Below are the code and all the weights of a small trained network. Each question names an input and a target symbol and asks about switching units off, where a switched-off unit gives its printed mean instead of its output.

import numpy as np


def w(rows, s, z=0):
    codes = np.array(rows[::2]) - 128.0
    scale = np.full(codes.shape[1], s)
    scale[-1] = z or s
    return codes * scale


def f(y):
    return y / 2 * (1 + np.tanh(0.7978845608 * (y + 0.044715 * y**3)))


def softmax(a):
    e = np.exp(a - a.max(-1, keepdims=True))
    return e / e.sum(-1, keepdims=True)


def log_softmax(a):
    a = a - a.max(-1, keepdims=True)
    return a - np.log(np.exp(a).sum(-1, keepdims=True))


def net(x, mask):
    ids = ['γδεζηθμστφψ'.index(c) for c in x.split()]
    T = len(ids)
    res = E[ids] + P[:T]
    u = 0
    for l in range(2):
        q, k, v = (res @ M[l].T for M in (Q, K, V))
        z = softmax(np.where(np.tri(T) > 0, q @ k.T / 3**0.5, -1e9)) @ v
        res = res + np.where(mask[u], z, O[l][:, -1]) @ O[l][:, :-1]
        u += 1
        y = f(res @ A[l][:, :-1].T + A[l][:, -1])
        res = res + np.where(mask[u : u + 8], y, B[l][:, -1]) @ B[l][:, :-1]
        u += 8
    return log_softmax(res[-1] @ U[:, :-1].T + U[:, -1])


Q, K, V, O, A, B = {}, {}, {}, {}, {}, {}
E = w([
[163,145,113],'γ',
[108,10,112],'δ',
[165,104,145],'ε',
[153,161,91],'ζ',
[77,79,40],'η',
[194,211,109],'θ',
[140,103,105],'μ',
[224,203,175],'σ',
[158,148,107],'τ',
[123,175,33],'φ',
[168,73,163],'ψ',
],0.012)
P = w([
[91,168,182],'0',
[157,103,9],'1',
[94,178,96],'2',
[194,66,92],'3',
[115,162,132],'4',
[200,97,100],'5',
[117,186,120],'6',
[143,48,88],'7',
[121,164,144],'8',
[153,108,49],'9',
[129,182,144],'10',
[140,108,38],'11',
[139,189,161],'12',
[152,79,42],'13',
],0.015)
Q[0] = w([
[172,255,4],'0.h1',
[154,125,177],'0.h1',
[62,90,249],'0.h1',
],0.005)
K[0] = w([
[5,168,236],'0.h1',
[134,97,100],'0.h1',
[128,146,112],'0.h1',
],0.012)
V[0] = w([
[191,123,240],'0.h1',
[229,171,96],'0.h1',
[90,115,2],'0.h1',
],0.0067)
O[0] = w([
[64,101,165,94],'0.h1',
[78,171,83,249],'0.h1',
[156,247,113,141],'0.h1',
],0.015,0.002)
A[0] = w([
[103,165,201,9],'0.n1',
[60,162,216,3],'0.n2',
[75,164,146,93],'0.n3',
[122,136,63,6],'0.n4',
[10,244,254,109],'0.n5',
[113,152,183,100],'0.n6',
[18,173,163,222],'0.n7',
[62,45,107,144],'0.n8',
],0.0097,0.0032)
B[0] = w([
[51,53,144,105],'0.n1',
[52,10,147,120],'0.n2',
[37,254,86,122],'0.n3',
[60,45,186,231],'0.n4',
[66,161,2,253],'0.n5',
[108,94,55,104],'0.n6',
[78,201,144,208],'0.n7',
[194,112,201,214],'0.n8',
],0.0061,0.0025)
Q[1] = w([
[121,106,251],'1.h1',
[76,183,125],'1.h1',
[104,184,148],'1.h1',
],0.013)
K[1] = w([
[136,119,120],'1.h1',
[49,177,156],'1.h1',
[6,74,170],'1.h1',
],0.011)
V[1] = w([
[117,254,142],'1.h1',
[86,124,83],'1.h1',
[185,163,61],'1.h1',
],0.0096)
O[1] = w([
[160,98,168,176],'1.h1',
[54,145,250,254],'1.h1',
[235,72,171,214],'1.h1',
],0.014,0.003)
A[1] = w([
[180,163,190,205],'1.n1',
[221,129,143,51],'1.n2',
[188,64,109,1],'1.n3',
[220,155,136,184],'1.n4',
[149,149,113,178],'1.n5',
[154,162,89,236],'1.n6',
[90,152,255,93],'1.n7',
[129,134,98,215],'1.n8',
],0.0092,0.0044)
B[1] = w([
[155,70,132,209],'1.n1',
[80,153,151,227],'1.n2',
[79,249,112,201],'1.n3',
[84,73,65,246],'1.n4',
[25,90,185,154],'1.n5',
[85,62,170,183],'1.n6',
[255,167,69,188],'1.n7',
[43,44,194,159],'1.n8',
],0.0098,0.011)
U = w([
[125,151,62,15],'γ',
[167,50,94,210],'δ',
[151,121,110,198],'ε',
[75,114,194,61],'ζ',
[75,100,162,1],'η',
[185,156,34,52],'θ',
[110,141,191,143],'μ',
[88,113,245,116],'σ',
[104,26,107,169],'τ',
[121,138,169,126],'φ',
[105,76,118,125],'ψ',
],0.011,0.0059)

Each question gives the input, a string of symbols that net reads in full, and the target symbol t.
The units are the heads (3 rows each of Q, K, V and O) and the neurons (one row each of A and B). Each row of codes is followed by its name. A weight is (code - 128) times the scale printed after its matrix; where a second scale follows, it is the last column's (O, A, B and U).
mask holds one flag per unit, layer by layer, with each layer's heads first. A switched-off unit (its flag False) gives its mean, the last column of its rows in O or B, instead of its output. The means were averaged over made-up inputs and are rounded, as every weight is.
A unit's drop is (log p(t) with every unit on - log p(t) with that unit switched off) / (log p(t) with every unit on - log p(t) with every unit switched off).
The circuit of an input: a set's keep is (log p(t) with only the set's units on - log p(t) with every unit switched off) / (log p(t) with every unit on - log p(t) with every unit switched off). Starting from the 12 units with the biggest drops (on a tie, the unit counted first), units are removed one at a time, each time the one whose removal leaves the highest keep (on an exact tie, the one counted first), for as long as the keep stays at least 0.8.
circuit, biggest first: the units of the circuit, biggest drop first
unit that matters most: the unit with the biggest drop
top k neurons: the k neurons with the biggest drops, biggest first
top k neurons in layer l: the k neurons of layer l with the biggest drops, biggest first
input σ φ μ τ μ φ δ, target γ: circuit, biggest first => [0.h1, 1.h1]
input ψ ε θ φ φ ε θ φ θ θ φ φ δ, target η: top 3 neurons in layer 1 => [1.n8, 1.n6, 1.n7]
input σ τ γ μ δ ζ φ τ δ γ μ, target γ: circuit, biggest first => [0.h1, 1.h1, 0.n2]
input ψ ψ σ φ φ φ φ ε μ τ φ η ε, target η: top 3 neurons => [1.n8, 1.n6, 0.n2]
input σ τ ψ φ η τ ε μ θ σ σ φ η, target γ: circuit, biggest first => [0.h1, 1.h1, 0.n2]
input ε ε θ, target ζ: circuit, biggest first => [0.h1, 1.h1, 1.n7, 1.n4]
input φ φ ζ φ μ, target δ: top 3 neurons in layer 1 => [1.n1, 1.n4, 1.n7]
input φ φ τ, target δ: circuit, biggest first => [1.h1, 1.n1, 0.h1]
input φ γ ε η τ φ θ μ τ φ φ θ ε, target δ: top 3 neurons in layer 1 => [1.n1, 1.n4, 1.n7]
input ζ τ ζ φ ζ θ δ η ψ σ, target τ: circuit, biggest first => [1.n4, 1.n7, 1.n1, 1.h1]
input σ η φ μ γ θ ζ θ ψ θ μ, target γ: circuit, biggest first => [0.h1, 1.h1, 0.n2]
input φ θ φ μ σ φ θ γ γ, target δ: top 3 neurons => [1.n1, 1.n7, 1.n4]
input σ φ θ γ γ ζ ζ τ φ, target γ: top neuron => [1.n7]
input σ ζ δ ζ σ ζ φ θ ζ η μ ζ φ, target γ: top 3 neurons in layer 0 => [0.n5, 0.n7, 0.n2]
input ε θ φ τ ε φ γ θ μ θ ζ ζ ζ, target ζ: unit that matters most => 0.h1
input σ ε φ ψ δ φ μ τ δ η ζ, target γ: top 4 neurons => [0.n5, 1.n7, 0.n2, 0.n7]
input φ ε φ σ, target τ: top 2 neurons => [1.n4, 1.n1]
input θ σ τ ζ σ ψ ζ γ θ τ ψ, target θ: top 2 neurons => [1.n7, 0.n5]
input ε τ ζ η ζ μ θ θ φ, target ζ: top 2 neurons in layer 0 => [0.n2, 0.n7]
input ε ψ ε ζ ε η δ φ φ θ ψ σ γ, target ζ: top 2 neurons in layer 1 => [1.n7, 1.n8]
input θ ζ γ τ σ μ τ θ θ σ φ, target θ: top 3 neurons => [1.n7, 0.n5, 0.n7]
input σ γ φ φ θ ψ σ φ γ, target γ: top neuron => [0.n5]
input θ τ φ ζ φ θ ζ, target θ: top 3 neurons in layer 0 => [0.n5, 0.n7, 0.n3]
